In the rows, 128 means zero.
Group and class of each row
[120 136 126 148 130 128 138 102 115 132 165 125 114 152 177 120] => H:<81>
[ 51 136 135 147 118 136 126  93 143 117 154 135 106 172 172 116] => H:<81>
[156 152 132 148 132 113 112  99 147 121  89 130 122 202 155 114] => K:<80>
[102 129 124 145 123 118 134 111 127 107 199 131 116 153 137 118] => B:<68>
[104 146 131 132 129 133 121  76 123 121  88 114 138 214 191 124] => A:<67>
[162 134 158 154 119 132 124 121 135 131 145 106 121 190 170 122] => A:<67>
[152 165 145 146 133 121 119 106 140 122 110 125 133 252 154 120] => K:<79>
[111 135 141 149 118 137 131  97 138 166  94 120 131 179 180 128] => A:<65>
[171 141 111 131 120 112 123 111 136 109  46 117 130 192 145 111] => K:<80>
[159 139 135 137 121 119 100 127 132 124 153 137 124 212 146 128] => H:<62>
[ 44 140 123 140 126 149 151  77 130 146  52 120 120 138 177 145] => A:<65>
[141 124 128 132 128 112 153 134 140 111 221 124 126 152 138 115] => B:<76>
[ 91 133 127 139 133 131 119 121 135 122 140 123 125 185 167 110] => B:<68>
[152 134 143 139 131 118 127 131 128 129 192 132 123 173 113 113] => K:<79>
[181 155 149 146 135 127 124 139 133 124 182 135 111 188 144 131] => H:<81>
[ 53 144  99 139 157 119 120 100 146 111 194 119 120 179 152 144] => B:<76>
[120 141 133 142 125 112 128 141 141 129 162 140 124 113 127 106] => K:<80>
[ 71 136 139 137 134  63 121  78 140 105  47 116 113 225 179 125] => K:<80>
[104 146 121 140 124 122 119 102 147 126 124 120 128 190 171 116] => B:<68>
[ 91 151 132 142 128 134 120 108 142 120  94 121 138 201 132 122] => H:<62>
[193 170 158 137 127 129 118 130 159 128 162 128 134 217 143 109] => A:<67>
[131 154 140 133 130 122 118 116 154 110 100 122 128 207 169  98] => K:<80>
[112 146 129 135 121 127 122 114 128 128 141 118 144 177 147 113] => B:<68>
[102 133 129 145 130 137 124 116 131 130 173 126 128 151 171 130] => A:<67>
[144 154 146 164 124 122  99  90 144 111  38 111 127 238 172 129] => K:<80>
[125 120 138 142 120 127 128 117 128 135 130 124 129 135 146 135] => A:<67>
[238 128 164 132 140 121 118 140 128 108 144 133 121 178 115 109] => H:<81>
[131 148 151 145 122 144 134 126 125 150 127 128 128 147 162 165] => A:<65>
[110 133 120 123 131 123 124 123 146 121 150 122 114 147 135 114] => B:<68>
[130 131 129 124 124 123 134 103 126 110 141 109 138 169 135 120] => B:<68>
[ 65 131 122 144 133 123 118 105 159 112 173 120 117 207 154 122] => B:<76>
[107 142 133 167 128 111 128 107 136 131 122 133 105 162 154 120] => K:<80>
[140 150 115 136 111 128 113  90 116 124  56 123 130 213 167 112] => H:<62>
[141 141 122 161 124 116 104 139 127 136 181 129 129 173 141 120] => B:<68>
[193 140 152 136 133 100 103 136 139 129 192 132 129 155 126 110] => H:<81>
[146 142 133 132 120 132 119 132 134 117 197 123 130 169 126 118] => B:<76>
[178 168 165 151 128 119 115 141 148 122 186 127 111 197 141 109] => H:<81>
[114 148 127 147 135 123 117 111 144 117 191 132 129 196 158 112] => B:<68>

Group, then class
[130 124 137 139 130 128 119 118 127 122 129 125 138 129 124 119] => W:<22>
[128 134 135 121 121 154 115 121 105 134 105 148 135 129 121 132] => N:<27>
[133 132 134 136 124 128 127 105 118 119 121 133 132 132 127 131] => N:<27>
[127 124 156 116 123 137 128 115 119 104 111 128 108 116 134 146] => V:<25>
[129 133 138 119 124 155 119 128 107 116 111 133 128 129 130 133] => V:<42>
[125 137 146 124 119 134 128 125 110 126 113 126 124 121 117 126] => V:<32>
[128 123 126 141 128 129 118 121 127 127 137 123 143 131 121 116] => W:<22>
[141 121 129 165 128 123 110 137 135 156 141 124 151 136 122  97] => W:<31>
[136 128 151 117 122 137 124 123 119 124 108 127 113 123 130 132] => V:<32>
[121 124 129 141 123 140 109 134 106 126 133 132 166 131 104 113] => W:<22>
[126 123 128 141 129 121 123 125 140 128 133 125 144 130 118 116] => W:<22>
[121 117 133 147 125 126 109 132 131 130 123 129 154 136 114 108] => W:<31>
[136 120 138 143 125 132 107 133 125 124 121 128 143 140 122  84] => W:<36>
[122 134 138 123 125 139 128 134 116 122 114 130 118 120 124 136] => V:<32>
[128 133 149 121 125 135 123 125 111 125 107 125 119 128 131 124] => V:<32>
[131 135 142 125 126 147 116 139 117 123 114 132 124 126 129 131] => V:<42>
[131 132 154 123 121 140 123 134 127 123 104 127 112 128 129 134] => V:<32>
[129 119 129 143 118 136 107 134 116 118 124 134 161 137 105 116] => W:<36>
[125 130 130 115 125 149 109 122  99  99 108 150 152 129 118 133] => N:<26>
[132 116 138 147 127 116 119 116 143 122 124 122 139 129 128 119] => W:<31>
[131 132 156 134 134 120 123 115 135 123 105 121 108 128 149 131] => V:<25>
[128 120 131 153 131 129 114 119 136 123 133 121 141 130 123 120] => W:<31>
[127 135 131 127 122 144 122 122 104 120 118 142 134 137 121 132] => N:<26>
[132 132 148 130 122 142 121 131 124 130 114 125 112 124 128 128] => V:<42>
[127 138 123 127 127 139 121 118 112 111 117 129 144 132 122 136] => N:<38>
[131 131 160 131 118 142 118 128 115 114 102 120 118 124 127 129] => V:<32>
[129 133 150 135 117 138 123 135 132 135 105 131 122 127 126 121] => V:<32>
